Below are the code and all the weights of a small trained network. Each question names an input and a class and asks about switching units off, where a switched-off unit gives its printed mean instead of its output.

import numpy as np


def w(rows, s, z=0):
    codes = np.array(rows[::2]) - 128.0
    scale = np.full(codes.shape[1], s)
    scale[-1] = z or s
    return codes * scale


def norm(h):
    return h / np.sqrt((h * h).mean(-1, keepdims=True) + 1e-5)


def f(y):
    return y / 2 * (1 + np.tanh(0.7978845608 * (y + 0.044715 * y**3)))


def log_softmax(a):
    a = a - a.max(-1, keepdims=True)
    return a - np.log(np.exp(a).sum(-1, keepdims=True))


def net(x, mask):
    res = np.array(x, float).reshape(1, 5) / 4 @ E
    u = 0
    for l in range(2):
        y = f(norm(res) @ A[l][:, :-1].T + A[l][:, -1])
        res = res + np.where(mask[u : u + 15], y, B[l][:, -1]) @ B[l][:, :-1]
        u += 15
    return log_softmax(norm(res)[-1] @ U[:, :-1].T + U[:, -1])


A, B = {}, {}
E = w([
[67,87,160,138],'x0',
[173,188,84,107],'x1',
[183,128,189,98],'x2',
[122,107,126,1],'x3',
[183,73,54,115],'x4',
],0.0075)
A[0] = w([
[162,191,147,176,124],'0.n1',
[48,131,110,254,81],'0.n2',
[107,213,96,230,177],'0.n3',
[129,152,137,170,49],'0.n4',
[223,145,74,109,138],'0.n5',
[196,158,187,95,53],'0.n6',
[186,96,32,133,159],'0.n7',
[144,214,169,194,87],'0.n8',
[115,67,151,198,253],'0.n9',
[136,85,66,188,158],'0.n10',
[162,151,228,178,240],'0.n11',
[69,119,172,144,59],'0.n12',
[139,15,202,117,212],'0.n13',
[103,189,139,247,168],'0.n14',
[216,42,187,190,112],'0.n15',
],0.0091,0.0018)
B[0] = w([
[183,75,124,95,180],'0.n1',
[168,130,158,64,247],'0.n2',
[110,41,123,65,241],'0.n3',
[137,203,76,234,132],'0.n4',
[162,180,163,208,216],'0.n5',
[81,122,81,165,177],'0.n6',
[76,173,192,188,217],'0.n7',
[183,165,150,54,206],'0.n8',
[112,116,72,63,218],'0.n9',
[114,4,160,97,189],'0.n10',
[57,78,114,70,232],'0.n11',
[151,163,186,123,160],'0.n12',
[123,22,71,103,242],'0.n13',
[136,109,103,110,252],'0.n14',
[198,126,28,151,208],'0.n15',
],0.0048,0.0041)
A[1] = w([
[17,120,144,165,112],'1.n1',
[94,111,195,191,141],'1.n2',
[222,169,164,178,33],'1.n3',
[64,76,138,234,117],'1.n4',
[209,216,111,95,220],'1.n5',
[120,77,75,223,182],'1.n6',
[38,160,123,165,163],'1.n7',
[195,72,64,67,80],'1.n8',
[143,181,13,70,230],'1.n9',
[63,90,23,212,249],'1.n10',
[146,86,187,36,90],'1.n11',
[232,151,95,82,134],'1.n12',
[163,127,93,255,127],'1.n13',
[85,191,93,143,223],'1.n14',
[108,174,64,89,226],'1.n15',
],0.0084,0.0014)
B[1] = w([
[168,128,124,189,160],'1.n1',
[115,123,71,127,123],'1.n2',
[174,93,168,126,162],'1.n3',
[143,184,164,34,160],'1.n4',
[127,147,176,135,225],'1.n5',
[150,115,139,68,182],'1.n6',
[144,2,119,134,130],'1.n7',
[220,89,119,91,254],'1.n8',
[143,66,192,145,219],'1.n9',
[90,91,158,1,201],'1.n10',
[128,189,141,134,249],'1.n11',
[203,188,176,157,229],'1.n12',
[81,186,138,128,162],'1.n13',
[134,90,180,103,130],'1.n14',
[183,91,246,157,173],'1.n15',
],0.0059,0.0046)
U = w([
[154,169,146,108,115],'0',
[209,176,208,198,170],'1',
[98,227,6,119,54],'2',
[90,102,120,114,2],'3',
[165,35,73,81,192],'4',
[119,117,57,195,17],'5',
[90,219,167,115,146],'6',
[21,50,167,56,209],'7',
],0.012,0.0042)

Each question gives the input, the list of numbers given to net, and the class t.
The units are the neurons (one row each of A and B). Each row of codes is followed by its name. A weight is (code - 128) times the scale printed after its matrix; where a second scale follows, it is the last column's (A, B and U).
mask holds one flag per neuron, layer by layer. A switched-off neuron (its flag False) gives its mean, the last column of its row in B, instead of its output. The means were averaged over made-up inputs and are rounded, as every weight is.
A unit's drop is (log p(t) with every unit on - log p(t) with that unit switched off) / (log p(t) with every unit on - log p(t) with every unit switched off).
The circuit of an input: a set's keep is (log p(t) with only the set's units on - log p(t) with every unit switched off) / (log p(t) with every unit on - log p(t) with every unit switched off). Starting from the 12 units with the biggest drops (on a tie, the unit counted first), units are removed one at a time, each time the one whose removal leaves the highest keep (on an exact tie, the one counted first), for as long as the keep stays at least 0.8.
units of the circuit, in order: the units of the circuit, biggest drop first
top k neurons: the k neurons with the biggest drops, biggest first
k most important neurons of layer l: the k neurons of layer l with the biggest drops, biggest first
drop of u: that unit's drop, to one decimal
input [4,4,-8,-3,8], class 7: units of the circuit, in order => (1.n10; 0.n7)
input [-5,3,-6,-5,4], class 7: top 4 neurons => (1.n10; 0.n7; 0.n3; 0.n10)
input [3,3,6,-4,1], class 4: units of the circuit, in order => (0.n11; 0.n15)
input [8,-2,2,-4,0], class 4: units of the circuit, in order => (0.n15; 0.n7; 0.n13)
input [7,-6,5,-5,2], class 4: units of the circuit, in order => (0.n15; 0.n13)
input [-3,5,-8,-8,4], class 4: units of the circuit, in order => (0.n3; 0.n10)
input [-4,4,-6,-5,-1], class 4: units of the circuit, in order => (0.n3)
input [1,6,-6,-2,7], class 7: top 2 neurons => (0.n7; 1.n10)
input [5,4,0,3,1], class 1: 2 most important neurons of layer 1 => (1.n10; 1.n15)
input [8,0,7,-3,1], class 4: 2 most important neurons of layer 0 => (0.n15; 0.n7)
input [-1,1,8,2,0], class 1: 2 most important neurons of layer 0 => (0.n3; 0.n10)
input [-5,-3,-4,-2,-3], class 7: top 2 neurons => (0.n3; 0.n15)
input [-8,2,-4,5,7], class 1: drop of 1.n15 => 0.0
input [-1,-1,8,-7,-3], class 4: top neuron => (0.n11)
input [-2,-8,-6,-8,-7], class 7: drop of 1.n4 => 0.1
input [0,-2,-7,-1,6], class 7: drop of 0.n7 => 0.2
